Below are the code and all the weights of a small trained network. Each question names an input and a class and asks about switching units off, where a switched-off unit gives its printed mean instead of its output.

import numpy as np


def w(rows, s, z=0):
    codes = np.array(rows[::2]) - 128.0
    scale = np.full(codes.shape[1], s)
    scale[-1] = z or s
    return codes * scale


def f(y):
    return np.maximum(y, 0)


def log_softmax(a):
    a = a - a.max(-1, keepdims=True)
    return a - np.log(np.exp(a).sum(-1, keepdims=True))


def net(x, mask):
    res = np.array(x, float).reshape(1, 5) / 4 @ E
    y = f(res @ A[0][:, :-1].T + A[0][:, -1])
    res = res + np.where(mask, y, B[0][:, -1]) @ B[0][:, :-1]
    return log_softmax(res[-1] @ U[:, :-1].T + U[:, -1])


A, B = {}, {}
E = w([
[239,69,38],'x0',
[2,94,26],'x1',
[128,127,128],'x2',
[126,116,132],'x3',
[125,106,136],'x4',
],0.0095)
A[0] = w([
[65,162,191,66],'n0',
[108,138,146,114],'n1',
[125,118,130,122],'n2',
[115,134,104,65],'n3',
[72,142,180,85],'n4',
[227,56,14,57],'n5',
[85,111,54,109],'n6',
[169,117,73,57],'n7',
[159,146,148,95],'n8',
[113,111,116,188],'n9',
[126,87,130,82],'n10',
[136,141,137,93],'n11',
[238,145,230,101],'n12',
[127,170,108,75],'n13',
[158,95,177,170],'n14',
[56,105,40,103],'n15',
[111,133,138,128],'n16',
[20,94,7,133],'n17',
[122,150,113,99],'n18',
[127,114,136,2],'n19',
[132,126,137,100],'n20',
[152,132,162,205],'n21',
[52,148,207,70],'n22',
],0.016,0.0053)
B[0] = w([
[101,149,41,184],'n0',
[94,96,121,145],'n1',
[123,127,134,130],'n2',
[129,96,136,136],'n3',
[101,104,57,173],'n4',
[34,161,5,233],'n5',
[148,150,173,178],'n6',
[91,163,81,164],'n7',
[136,66,142,156],'n8',
[149,94,136,151],'n9',
[93,167,154,133],'n10',
[132,141,134,135],'n11',
[215,137,215,250],'n12',
[76,83,161,129],'n13',
[142,98,167,174],'n14',
[154,106,192,196],'n15',
[97,98,131,141],'n16',
[196,119,216,231],'n17',
[104,121,144,131],'n18',
[153,63,113,128],'n19',
[115,125,139,131],'n20',
[139,71,162,176],'n21',
[83,174,40,193],'n22',
],0.027,0.018)
U = w([
[152,152,255,7],'0',
[34,187,72,249],'1',
],0.0094,0.0016)

Each question gives the input, the list of numbers given to net, and the class t.
The units are the neurons (one row each of A and B). Each row of codes is followed by its name. A weight is (code - 128) times the scale printed after its matrix; where a second scale follows, it is the last column's (A, B and U).
mask holds one flag per neuron, in row order. A switched-off neuron (its flag False) gives its mean, the last column of its row in B, instead of its output. The means were averaged over made-up inputs and are rounded, as every weight is.
A unit's drop is (log p(t) with every unit on - log p(t) with that unit switched off) / (log p(t) with every unit on - log p(t) with every unit switched off).
The circuit of an input: a set's keep is (log p(t) with only the set's units on - log p(t) with every unit switched off) / (log p(t) with every unit on - log p(t) with every unit switched off). Starting from the 12 units with the biggest drops (on a tie, the unit counted first), units are removed one at a time, each time the one whose removal leaves the highest keep (on an exact tie, the one counted first), for as long as the keep stays at least 0.8.
units of the circuit, in order: the units of the circuit, biggest drop first
k most important neurons: the k neurons with the biggest drops, biggest first
drop when u is switched off: that unit's drop, to one decimal
input [7,-4,2,-8,0], class 1: units of the circuit, in order : n5
input [6,-5,-6,-7,-4], class 1: 2 most important neurons : n5, n17
input [-4,3,6,-5,1], class 1: 3 most important neurons : n12, n22, n0
input [-6,7,8,-2,4], class 0: 2 most important neurons : n17, n5
input [6,6,5,-2,0], class 0: 2 most important neurons : n17, n15
input [7,8,5,2,1], class 0: 2 most important neurons : n17, n15
input [-5,7,-1,-5,-4], class 0: drop when n17 is switched off : 4.0
input [-5,8,-2,8,-3], class 0: drop when n17 is switched off : 2.1
input [7,3,-2,-8,-2], class 1: drop when n5 is switched off : 5.8
input [6,-3,7,-2,-5], class 1: drop when n5 is switched off : 0.8
